Known rows, with every step that occurs:
r, d, k, n, p: [  70, -225,  -37,  -13,  334, -110,  -22, -215,   17,   55, -185,  474,
 -170,   83, -446,  -50,  -80,   96, -131, -196,  570,  198,  118,  153,
  187,  172,   96,  109,  -22, -327,  205, -299,  230, -131,  119,  -36,
  131,  -45, -305,  142,  -28,   67, -223,  -84,  -63,  177, -150,  115,
  110, -142,  264,  234,  -64,  -68,  -57,  443]
j, d, k, r, p, n: [   0, -141,   20,   14,   81,  -53,   10,    3,  -94,  -96,   91,  226,
  337,   64, -472, -418, -176,  141,   99, -176,  -81,  227,   53,   83,
  111,  202, -107,   81,  134, -223, -119, -167,  178, -193,  418,  -14,
  150,   91,  320,  171, -108,  -45, -265,  -76,  -55,    7,   74, -268,
  -10, -129,  228, -372,  124,   18,  226,  383]
l, k, d, r, j: [-102, -270,  -65,  -26,  240, -229,  113, -158, -305, -124, -181,  354,
  192,  104, -386,  -22, -247,  -16,  -71, -411,  460,  138,  108,   15,
   -9,  160,   49,  134,  111, -200, -163, -215,  286, -200,  164,   63,
  126,   22,  428,  213,  -11,   80, -500,   42,   21,   -7, -109,  -72,
  283,  120,  192, -488,  230,  -68,  123,  401]
j, p, d, r, k: [ 194, -286,   66, -131,  334, -159,   74,  106, -157,  -36, -435,  554,
   95,  266, -436,   25, -133,   38,  168, -394,  -32,   21,  118,   74,
  207,  193,  -68,  149,   86, -317, -101, -368,  305, -167,  237,  211,
  116,   73,   19,  129,  -26,  109, -374,  210,  -19,  -56,    2,  -56,
  186, -113,  290, -285,   68,  -45,  -38,  322]
x, j, r, k, n, p, l, d: [ -99, -226,  -21,  -46,  488, -114,   66, -104,  -57,  -99, -319, -123,
 -116,  151, -376, -215, -104,  160, -142, -153,  274,  194,  157,  209,
  294,  217,  353,  155,   89, -212,   46, -350,  266, -197,  282,  -60,
  197,   57, -511,  132,  -48,   29, -119,   24, -104,  201,  -62,   13,
  160,   55,  269,  138,  -24, -105,  -12,  399]
j, d, r, k: [ 240, -272,   45, -120,  276, -155,  102,  -39, -163,   13, -468,  478,
   89,  283, -418,  -51,  -45,   78,  173, -396,  128,   59,  128,   40,
  194,  208, -150,  179,   98, -333, -108, -337,  336, -190,  221,  215,
   56,   73,   66,   97,  -28,  128, -364,  247,    9,  -16,  -25,  -62,
  178,  -46,  272, -243,  136,  -23,  -86,  274]
j, p, l, k, r: [  42, -184,  -96,   51,  248, -138,   71,   75, -135,  -73,  198,   28,
 -118,  189, -457, -132, -153,   30,  131, -112,  -15,  155,   38,  177,
 -132,  101,  143,   91,  102, -363, -263, -268,  269,  -95,  351,  101,
  171,  144,  453,  195,  110,   96, -319,   32, -106,  106,  -75, -313,
   31,  -14,  196, -145,   60,  -96,   23,  384]
r, d, k, j, p, l: [ -11, -265,  120,  -65,  237, -119,   61,  189, -270, -221, -341,  200,
  139,  295, -438, -336, -151,  173,   15, -151,   36,  175,   63,  166,
  135,  266, -163,   37,   74, -231,  -96, -302,  191, -148,  350,  110,
  313,  142,  433,  138,   47,   35, -256,  -14,  -63,  146,   14, -187,
   97, -113,  194, -255,   65,  -40,  174,  371]
p, l, r, d, k, n, x: [ -76, -224,   68,  -13,  240,  -13,  108,   78, -101,   18,  -44, -137,
 -300,  493, -540, -442,  -57,   53,  105,  -69,  557,   93,   65,   87,
  244,  209,  261,  162,  157, -216,  124, -260,  333,  -88,  179, -187,
   89,  146,   10,  252,  120,   73, -439,  100,   13,  224, -254,   45,
   54, -104,  197,   19,  -47,  -22, -150,  337]
j, d, p, n, x, k: [  63,  -53, -107,    6,   26,  -17,  -31,  164,  -42,  -79,    0, -227,
  -72,   -3, -492, -156,   11,  250,  -43,  -65,   95,  149,  128,  138,
    8,  176,  -59,  131,   78,  -45,  129, -345,  113,  -67,  313, -139,
   91,  144,  910,  346,  193,   39, -513,  125, -116,  234, -366, -215,
  269,  -48,  307,  -94,  140,   78, -185,  213]
j, r, p, d: [   3, -244,  111,  -10,  309,    3,    3,  341, -264, -138, -522,  290,
  364, -114, -520,  201, -168,  131, -199, -237, -367,  142,  112,  229,
  211,  105,  104,  226,   27,  -96,  101, -234,  171, -118,  256,  -14,
   50,   68,  346,  218,   82,   51, -280,  202, -126,   88, -165,  -34,
  388, -270,  227, -311,   82, -161,  307,  363]
n, p, j, r: [ 159, -106, -194,   63,  294,  -72,  -77,  159, -124,  -43, -347,  302,
  212, -209, -500,  291, -123,  277,  -89, -408, -117,  182,  148,   -2,
  246,  164,  -82,  183,   -6, -109,  318, -152,  260, -135,  227,   96,
   87,   16,  454,  125,  129,   99, -224,   96, -231,   90, -279,  109,
  399, -212,  355,  190,  -28,  -81,  161,  429]
x, j, p, l, r: [ -72, -159,  -48,   19,  387, -106,  -17,  214, -170, -160,  -24, -163,
    7,  219, -498, -186, -228,  109,   98, -134, -152,  139,   56,  197,
  136,  194,  129,  158,  117, -155,   35, -234,  190, -182,  296,   38,
  280,  133,  -77,  192,    8,  106, -335,  -51,  -65,  138,  -89, -295,
  123,  -42,  203,    8,  -12,  -79,   39,  433]
p, l, r, d: [ -14, -269,   32,  -29,  376, -153,   69,  -13, -341,  -77,  -73,   68,
  133,  184, -481, -139, -173,   82,    5, -202,  192,  180,  106,   41,
  204,  329,   99,   63,  161,  -97,  -89, -222,  241, -272,  294,   17,
  239,  115, -212,  162,   55,   52, -287,  134,  -14,   93,  -86, -197,
  137, -117,  127, -213,  143,   34,   84,  346]
l, r, j, d, p: [ -68, -184, -124,  -83,  200,  -82,   72,  214, -318, -108, -106,  224,
  525,  -52, -442,  260, -308,  156, -152, -292,  -18,  227,  110,   85,
  -77,  135, -154,  234,   24, -134,  -55, -139,  129, -152,  248,   18,
   19,   25,  558,  359,  -13,   64, -434,   43,  -76,  146, -174, -331,
  435,    7,  212, -447,  113,  -12,  186,  366]
l, p, n, x, k, d, r: [ -39, -239,  -91,  -46,  117, -212,   52,  -92, -169,   29,   39,  159,
   18,  196, -445, -185,  -47,  123,   33, -273,  366,  144,  193,    5,
   64,  267,   36,  102,  217, -178,   -2, -263,  306, -218,  287,   -9,
   96,   32,  174,  326,   35,  139, -474,  151,  -68,   61, -133, -128,
  294,   67,  260, -364,   84,   70,   36,  296]
r, p, j, d, k, n: [ -17, -221,  128,  -41,  266,  -30,  110,  -92, -113,   59, -260,  565,
  -82,  153, -500,  -99, -148,   52,  -73, -214,  142,  153,   69,   74,
   96,  136,  182,  250,  -15, -289,  133, -229,  307, -101,  110,   11,
  -48,   11,   45,  176,   29,   92, -423,   58,  -69,   26, -118,   34,
  219, -226,  264,  -89,  -52, -138,   58,  382]
k, d, p, n, x, j, r: [  59, -126,  -80,   49,  127,  -84,  -71,  100, -120, -127, -130, -162,
  152, -123, -438,  -93,   -3,  224, -213, -155,  303,  248,  108,  153,
  173,  104, -291,  280,  140, -130,  190, -147,  294, -132,  284,    8,
  106,  157,  668,  266,  125,   55, -380,   54, -153,  292, -198, -152,
  274,  -66,  287,  -40,  144, -131,  108,  341]
l, n, x, k, j: [-112, -196, -105,  -11,  129,  -70,    9,   50,   17,  -95, -159,  -30,
 -343,  -80, -367, -275,   -4,  139, -276,  -53,  408,  168,  119,  252,
   55,   87,  186,  216,   64, -151,  -32, -481,  244,  -38,  129,  -41,
   80,   84,  390,  285,  117,   32, -545,  -12,  -42,  382, -377, -282,
  214,  169,  240, -204,  197,  -84, -192,  285]
x, k, n, p, j, r: [ 153, -111, -189,   59,  296,  -50,  -73,   61,  -74,  -15, -323,  315,
   36, -265, -488,  305,  -99,  259, -158, -365,   -7,  180,  161,   31,
  177,  153,   -2,  251,  -28, -136,  313, -188,  261, -105,  203,  103,
   34,   17,  526,  139,  177,  138, -300,  132, -245,  112, -351,   70,
  459, -225,  370,  221,  -22,  -69,   46,  386]
n, x, r, p: [ -70, -168,   71,   56,  142,   18, -110,   46, -115, -197,  234, -182,
  159, -163, -447,   26,  -46,   62, -240,   -5,   87,  214,   60,  262,
  108,   68,  154,  185,   69, -104, -121, -257,  192,  -83,  278, -191,
  -30,  191,  580,  265,   23,  -18, -397,    2, -104,  245, -182, -292,
  149, -135,  210, -166,  196, -205,  150,  366]
l, d, p, n, k: [-171,  -62, -163,   11,  300, -106,   11,  139,   -6,  -86,  159, -281,
  166,  132, -493, -216, -145,  277,  -25,   23,  -13,  145,  130,  224,
  -14,  226,  298,   55,  109,  -71,  147, -229,  128, -144,  379, -242,
  296,   39,  424,  395,   44,  -49, -414,   92, -113,  158, -194, -103,
  173,  117,  253, -114,  -44,   65,  -30,  346]
n, p, l, d, k, r: [   7, -239,  -26,  -25,  295, -190,   83,   14,  -43,    4,   35,   84,
  -38,  245, -401, -250,  -99,   63,  146, -222,  297,  139,  110,  103,
   60,  136,  331,   21,  151, -312, -248, -273,  332, -183,  299,   80,
  109,  120, -119,  140,  -93,   51, -166,   41,  -49,   67,   67, -143,
   52,   57,  233, -172,   81,  -64,  142,  410]
p, d, k, n: [ -66, -253,  145,  -81,  320,  -55,  139,   -6,  -30,   74, -416,  478,
 -215,  218, -491, -168,  -70,   54,  -48, -178,  235,   84,   72,  180,
  114,  102,  341,  224,   -3, -323,  195, -308,  295,  -80,   73,   42,
   45,    4, -310,  184,   19,   88, -405,   90,  -41,   81, -142,   88,
  190, -158,  273,  -52,  -95, -114,  -19,  384]
x, j, p, r, d: [ 117, -235,   89,   21,  291, -191,  -66,   97, -369, -148, -183,  326,
  192, -130, -461,  129, -175,   88, -235, -234,   84,  193,   89,   86,
  196,  269, -271,  161,   71,  -44,   30, -203,  241, -210,  261,   57,
  246,  122,  414,  200,  156,   49, -448,  121,  -94,  106,  -98, -168,
  242, -312,  184, -148,  162, -141,  211,  378]
l, k, n, p, d, r: [  76, -256,  -48,  -56,  378, -128,   62,  170, -123,   27, -481,  558,
   47,  298, -518,   41, -155,   44,   36, -377,   54,   43,  125,  208,
  166,  173,  104,  223,  118, -327,  201, -256,  274, -138,  179,   -3,
  144,  -48, -106,  193,   34,  172, -327,  183,  -88,   29, -186,  149,
  326, -180,  277, -193, -110,  -56,   27,  377]
r, k, j, d, p: [  -9, -228,  -68, -125,  177,  -92,   77,  193, -211,  -88, -182,  339,
  370,  -57, -404,  131, -194,  184, -200, -220,    5,  236,  132,  137,
  -26,  133, -223,  241,   19, -233, -100, -252,  185, -123,  249,   91,
   22,   36,  414,  327,    2,   44, -419,   14,  -90,  214, -111, -353,
  349,   43,  215, -467,  110,  -42,  113,  317]
d, p, j, r: [  67, -122, -172,    9,  238,  -66,    1,  270, -195,  -51, -257,  315,
  356, -165, -476,  334, -171,  270, -101, -403, -207,  181,  145,  -17,
  135,  150,  -99,  239,   12,  -93,  223, -104,  252, -129,  268,  126,
    3,   42,  566,  253,  121,   96, -360,  129, -231,   72, -245,  -43,
  503, -174,  333, -107,  -22,  -52,  230,  394]
k, n, p, l, d, r: [-118, -270,  -31,  -83,  391, -169,  122,    3, -124,   -6, -326,  240,
    8,  418, -417, -163, -129,   76,   78, -348,  209,   93,  161,  173,
  206,  275,  275,  176,  184, -264,   99, -235,  293, -215,  292,  -28,
  152,  -10, -474,  235,  -70,  155, -282,  124,  -71,   43,  -75,   55,
  280,   -8,  263, -198,  -94,   -8,   59,  372]
x, j, d, p, l: [  20, -207,   57,  -77,  184,  -31,   63,  347, -242, -182, -489,  -10,
  324,  207, -432, -209,  -95,  304, -101, -104,   -4,  203,  102,  279,
   76,  200, -205,  145,   51, -225,   46, -256,  109, -141,  362,   47,
  192,  105,  410,  242,   56,   48, -229,   17, -122,  260,  -91, -222,
  317,  -18,  211, -236,   33,    1,  175,  334]
k, d, r, j, p, l, n, x: [ -61, -217,  -55,    3,   63,   -7,   93,  138, -283,  -24,  -91, -111,
  -65,  461, -480, -330, -151,  125,   45, -135,  473,  136,   57,   89,
  157,  213,    0,   74,  128, -190,   39, -312,  247,  -77,  255, -194,
  117,   71,  693,  313,  107,   55, -383,  114,  -19,  295, -297,  -55,
  158,  -24,  273, -130,   17,   14,   -7,  367]
j, r, d, p: [  -6, -241,  -72,  -83,  196, -126,   59,  111, -309,  -60,  -44,  337,
  452,  -53, -401,  283, -170,  165, -216, -268,  199,  250,  147,   61,
   12,  207, -225,  192,   61, -136,  -27, -127,  185, -179,  323,   63,
   14,   60,  368,  395,   38,   53, -412,  114, -120,  165, -126, -273,
  421, -116,  206, -439,  110,   20,  219,  325]
l, r, j, d: [  25, -169,  -51,  -12,  258,  -87,   47,   56, -363, -126, -348,  119,
  348,  -92, -498,  124, -235,  118,  -60, -331,  -67,  192,   67,   52,
   52,  153,  -90,  208,   45,  -85,   -7, -177,  202, -181,  166,   37,
  122,   56,  629,  128,   61,   85, -344,  160,  -23,   87, -235, -177,
  291,  -63,  216, -187,  227,  -84,  108,  355]
l, p, n, x, r, j, d, k: [  96, -177,   11,  -82,  136,  -99,   89,   20, -200,  -57, -350,  142,
  324,  222, -476, -359,  -75,  178,   53, -274,  394,  145,   52,  -39,
  156,  139,  -84,   90,  105, -179,  -73, -252,  306, -164,  150,  -61,
   61,   97,  599,   67, -101,  -24, -256,  174,   28,   93,  -85,   13,
  110,  -64,  295, -212,  152,  -33,  119,  354]
j, p, n, x, r: [  30,  -35,  -69,   34,   76,  -19, -143,   91,  -31, -170,  343, -423,
   79, -164, -517, -121,   40,  195,  -44,   -1,   54,  188,   14,  194,
   90,  117,  -22,  102,  119, -110,   34, -264,  210,  -68,  304, -140,
  216,  212,  824,  159,  106,  -43, -316,   43, -169,  290, -262, -271,
    6, -152,  349,  148,  112,  -84,  -31,  356]
j, d, r, x, k: [ 138, -218,    8,  -31,  161, -110,   77, -100,  -38,  -29, -514,  298,
 -105, -103, -371,  -11,   48,  204,  -55, -251,  -13,   64,  107,  166,
 -112,   67,  -81,  250,  -22, -163,   71, -397,  182, -118,  215,  163,
   33,   94,  610,  252,   45,  209, -567,  261,  -41,  133, -297, -139,
  428,   33,  331, -160,  258,   16, -214,  245]
j, r, x, k, n, p: [  87, -195, -124,   31,  302,  -47,  -54, -248,  119,   23, -312,  307,
 -286, -218, -402,  102,  -11,  199, -236, -166,  401,  191,  134,  242,
   58,   78,   65,  255, -104, -300,  280, -343,  170,  -68,  144,   48,
   81,  -30,   60,  185,   42,  165, -317,  -11, -124,  288, -357,   15,
  298,  -55,  328,  368,    3,  -47, -226,  398]

Rows:
[  30, -249,  131,  -16,  209, -127,   18,  113, -224, -226, -344,  126,
  105,  184, -410, -276, -122,  192,  -14, -127,  -47,  172,   49,  238,
   56,  190, -281,  101,   58, -246,   21, -290,  180, -161,  371,  142,
  319,  145,  479,  192,   41,  110, -308,  -42, -100,  163,   13, -191,
  178,  -55,  249, -116,   82,  -86,  133,  404] -> k, d, r, x, j, p, l
[  75, -327,   12,  -34,  304,  -89,  126,  -61,    3,  -56, -807,  458,
   93, -139, -362, -167,  -42,  249, -121, -315,   98,  105,   60,  132,
  116,  -22, -126,  302,  -51, -279,  115, -317,  294, -115,  145,  225,
  112,   56,  200,  105, -116,  147, -333,  129,    2,  238, -184,   68,
  307,   70,  305,  -89,  169,  -81,  -26,  421] -> n, p, d, k, j, r, x
[ 126, -213,   -9,    3,  314,  -77,  -30, -213,   90,   21, -401,  451,
 -179,  -20, -422, -122,  -57,  145, -182, -166,  460,  195,   76,  228,
  143,   61,  -51,  212,  -71, -363,  268, -325,  233, -105,   83,    6,
  121,  -29, -129,  113,  -64,  103, -239, -105,  -58,  245, -168,  112,
  140,  -83,  309,  328,  -19, -135, -116,  457] -> r, x, j, d, k, n, p
[  24, -254,  -98,   15,  250,  -64,  144, -100, -114,   31, -385,  356,
  157, -169, -396,   49, -155,  305, -136, -255,  -33,  140,   81,   10,
  -45,   39,  -37,  249,  -80, -181,  137, -250,  267, -128,  221,  129,
   38,   13,  573,  277,  -10,  142, -446,  197,  -95,  194, -265,   -1,
  452,   85,  347,  -78,   92,   -3,    6,  428] -> l, n, k, d, p, j, r, x
[-235, -168,   40,  -21,  375,  -91,   59,   73, -152, -165,  -17, -263,
 -115,  209, -433, -207, -176,   96,  -88,  -56,  -14,  195,   89,  217,
  181,  219,  323,  120,  112,  -99,   78, -310,  223, -149,  328, -171,
  231,  112, -148,  290,   44,   14, -290,  -19, -120,  183,  -84, -105,
  114,  -25,  259,   44,  -53, -148,   44,  402] -> k, n, x, j, p, l, d
[  96, -227,  137,  -64,  345, -145,   72,  217, -120,  -62, -453,  453,
  120,  246, -497, -183, -179,   71,   85, -266, -131,   37,   20,  101,
  141,   49,   21,  130,   38, -198,   71, -316,  278, -145,  139,   70,
  158,  107,  138,  140,  -98,   55, -360,   97,    5,    3,   43,   49,
  149, -171,  303, -185,   40, -164,  128,  435] -> l, r, x, j, p, d, k
[  33, -242,   94,   47,  106,  -25,   -3,   37, -169,  -73,   91,  183,
  120,  110, -405, -184, -163,  -24, -121, -102,  261,  216,   46,  196,
   64,   49,   29,  198,  110, -251, -273, -239,  287, -118,  273,  -88,
 -119,  151,  541,  265,  -56,   26, -369,   19,  -20,  162,  -22, -305,
  120, -120,  186, -388,  222, -202,  227,  373] -> l, n, x, j, d, k, r, p
[  24, -237,  -44,    8,  187,  -83,  112,  -48,    2,  -41, -138,  124,
  149, -136, -385, -177, -114,  240,   24, -109,  -67,  138,   32,  175,
 -195,   20,  -53,  201,    0, -275,  -79, -252,  209, -127,  333,  131,
  154,   99,  574,  277,  -51,  120, -425,  125,  -34,  200, -168, -255,
  218,  171,  267, -174,  196,   38,  -85,  383] -> j, d, p, n, k, r, x
[  12, -225,   -6,  -69,  119,  -13,   95,  344, -280, -185, -326, -151,
  289,  210, -435, -190, -137,  269,  -30, -135,  163,  176,  120,  198,
  -18,  208, -114,  130,   84, -212, -148, -252,  121, -111,  396,   25,
  125,  156,  870,  259,  115,   74, -289,  116,  -98,  252, -194, -296,
  364,   32,  195, -370,  130,   87,  107,  285] -> n, x, k, r, j, d, p, l
[ 182, -181,  -74,  -36,  241, -118,    9,   95, -199,   27, -388,  577,
  145,  102, -514,  174, -147,  132,   28, -448,  -66,  108,  148,   61,
  104,  238, -139,  240,   94, -218,  205, -192,  281, -167,  213,   66,
   52,  -19,  463,  177,  116,  210, -384,  225, -153,  -23, -238,   32,
  447, -233,  330, -156,    0,  -16,   44,  312] -> x, k, n, p, j, d, r
[  38, -278,   47,  -40,  190, -139,   65, -288, -211,    9,  160, -107,
 -139,   53, -440, -202,   10,  142,  -97,  -35,  488,  199,  135,   17,
  104,  199,  169,   -5,   92, -263, -265, -428,  334, -174,  230,   44,
  133,  127,  264,  112,   79,    0, -270,  117,  -68,  231,  -46, -205,
   54,  111,  245,  -91,  192,  -54,   -6,  335] -> p, l, n, x, r, k, d
[ -50, -295,  -87,  -90,  161,   -3,  179,   69, -277,   34, -456,  271,
  125,  299, -357, -271, -144,  247, -190, -161,  450,  212,   90,  192,
  102,  206,  -13,  176,   38, -301,  -56, -339,  199, -123,  263,   20,
   53,  -34,  205,  255,  -33,   42, -238,  143,  -54,  363, -227, -221,
  318,   11,  267, -313,    7,   74,  102,  356] -> k, j, r, d, p, l, n
[-114, -146, -132,    1,  140,  -98,    2, -101, -197, -227,  234, -215,
  245, -173, -420,  -93, -188,   95, -213, -149,  513,  216,   51,   74,
  -34,   90,   68,  117,   94, -132, -237, -244,  220, -117,  211, -124,
  150,  137,  914,  183,   30,  -74, -421,  -28,  -57,  217, -227, -260,
  153,  110,  242, -279,  270,  -63,   44,  401] -> l, k, d, p, n, x, r, j
[ -81, -214,   84,  -94,  345, -181,  134,   -6, -176, -111, -220,   84,
  135,  363, -415, -301, -137,   90,   75, -249,  218,   98,   72,   42,
  145,  170,  286,   18,  106, -164, -154, -302,  293, -188,  232,  -34,
  147,  132,  118,  107, -150,  -25, -241,  102,   -8,   13,   93,   17,
   91,  -22,  285, -228,   72, -108,  182,  406] -> x, r, j, p, l, d, k
[-109, -281,  -14,    1,  391,  -90,  128,   -9,  -32, -123, -320,   26,
  -44,   73, -410, -321, -188,  199,   53, -112, -121,   78,   21,  188,
  -14,   69,  136,  228,   -1, -217,    2, -323,  213, -142,  250,  111,
  265,  105,   72,  212,  -92,  156, -458,   42,   33,  218, -177, -187,
  180,  194,  221,  -62,   99,  -16, -154,  441] -> n, k, j, p, l, r, x
[ -48, -214,  -33,  -26,  242,  -11,   91, -172,   44,   30, -254,  391,
 -279, -239, -387,  106,  -78,  171, -247, -169,  157,  147,  110,  162,
 -113,   54,  180,  378, -106, -249,  183, -313,  217,  -45,  154,  135,
  -63,   21,  238,  312,  104,  187, -604,   93, -139,  186, -374, -155,
  468,  -37,  333,   11,   29,  -25, -222,  332] -> d, p, j, r, x, k, n
[ -21, -224,   11,  -85,  143,   -7,   92,  374, -227, -173, -414, -126,
  205,  243, -449, -273,  -81,  310,  -83,  -81,   86,  179,  132,  239,
   58,  224, -120,  150,   78, -201,  -28, -303,  120,  -98,  365,   -8,
  158,  132,  661,  272,  123,   64, -306,   80, -107,  310, -203, -245,
  345,   36,  195, -333,   63,   64,   70,  270] -> n, x, k, j, d, p, l
[  16, -114,  -90,  -39,   60,  -65,   24,   85,  -48, -106,  -27,  190,
  408, -109, -420, -309, -176,  271,  -25, -164, -103,  255,   46,  140,
  -16,  142, -362,  172,   79, -233,   30, -180,  127, -177,  403,   59,
  217,   56,  373,  266,  -90,  -15, -322, -118, -103,  161,  -32, -354,
  142,    7,  293, -294,   98,   78,   93,  388] -> k, r, x, j, d, p, n
[ 197, -190,   68,   30,  253,  -56,  -38,   -4, -124,  -94, -640,  254,
   67, -259, -446,  -16,  -54,  220, -292, -160,    0,  210,   44,  266,
  109,   44, -346,  353,  -45, -213,  255, -275,  232, -127,  131,   73,
  153,   58,  459,  110,   80,  133, -342,   77,  -93,  281, -235,  -60,
  295, -130,  287,  183,  154, -211,  -14,  382] -> k, n, p, r, x, j, d
[  10, -206,  -47,  -41,  202,    8,   66,   78,  -79,   42, -101,   63,
 -207,  257, -511, -172,  -98,   93,   33, -178,  381,  119,  110,   24,
  247,  190,  142,  236,  101, -239,  143, -305,  361,  -73,  151, -134,
  -22,   57,   73,  268,  133,   98, -456,  124,  -55,  194, -344,   28,
  180,  -71,  280,   77,  -79,  -31, -211,  333] -> l, p, j, d, r, k, n, x
[ -79, -188,   65,  -14,  184,    0,   60,  172, -110,  -52, -112,   38,
 -183,  287, -536, -199, -137,   27,   17, -129,  362,   92,   38,  111,
  161,  115,  155,  182,   68, -188,  171, -271,  283,  -20,  133, -177,
   71,  114,  457,  286,  139,   50, -498,   62,  -22,  188, -292,   68,
  124, -161,  263,  -10,  -28, -111,  -86,  376] -> r, j, p, d, k, n, x
[ -76, -238,   12,   57,  235, -160,   40, -211, -220,  -31,   88,  -78,
 -112,   21, -446, -166, -111,  199, -223,   85,  266,  214,  101,  175,
 -100,  157,  133,   29,   27, -170,   -9, -357,  237, -154,  255,  -65,
  254,   54,  679,  307,  126,   53, -403,  104,  -91,  266, -133, -151,
  188,  139,  240,  -37,  129,  -97,   37,  388] -> r, x, j, p, l, n, k, d
[ -38, -234,  -20,   -6,   72,   65,  101,  236, -223,  -21, -295,  -96,
  -47,  480, -480, -447,  -91,  150,   -9,  -95,  390,  138,   62,  193,
  239,  192,   10,  182,  149, -219,   45, -329,  261,  -60,  247, -234,
   40,   76,  547,  285,   86,   57, -350,  149,   -6,  365, -333,  -65,
  171,  -43,  238, -204,   20,  -13,  -16,  316] -> k, j, d, r, p, l, n, x
[ 122, -248,   54,   21,  290, -100,   34,  -98, -299, -106, -253,   68,
    1,   73, -447, -127,  -35,   85, -229, -147,  525,  230,   82,  122,
  209,  222, -186,  239,  147, -174,   30, -202,  342, -173,  252,  -15,
  137,  166,  439,  159,  205,   66, -341,  216,  -82,  229, -208,  -59,
  193, -233,  187,  -70,  189, -108,    9,  286] -> p, l, k, n, x, j, r, d
[  90, -183, -109,    7,   49,  -35,   33,  170, -126,  -10,  112, -170,
 -108,   36, -422,  -75,  -46,  151,  -15,  -76,  254,  169,  112,  196,
 -145,  111,   81,  157,  112, -246, -241, -323,  222,  -66,  346,   35,
  -12,  165,  896,  304,  169,  121, -381,  200, -120,  279, -298, -440,
  285,   21,  259, -230,  196,   36,  -57,  249] -> j, d, p, l, n, x, k, r
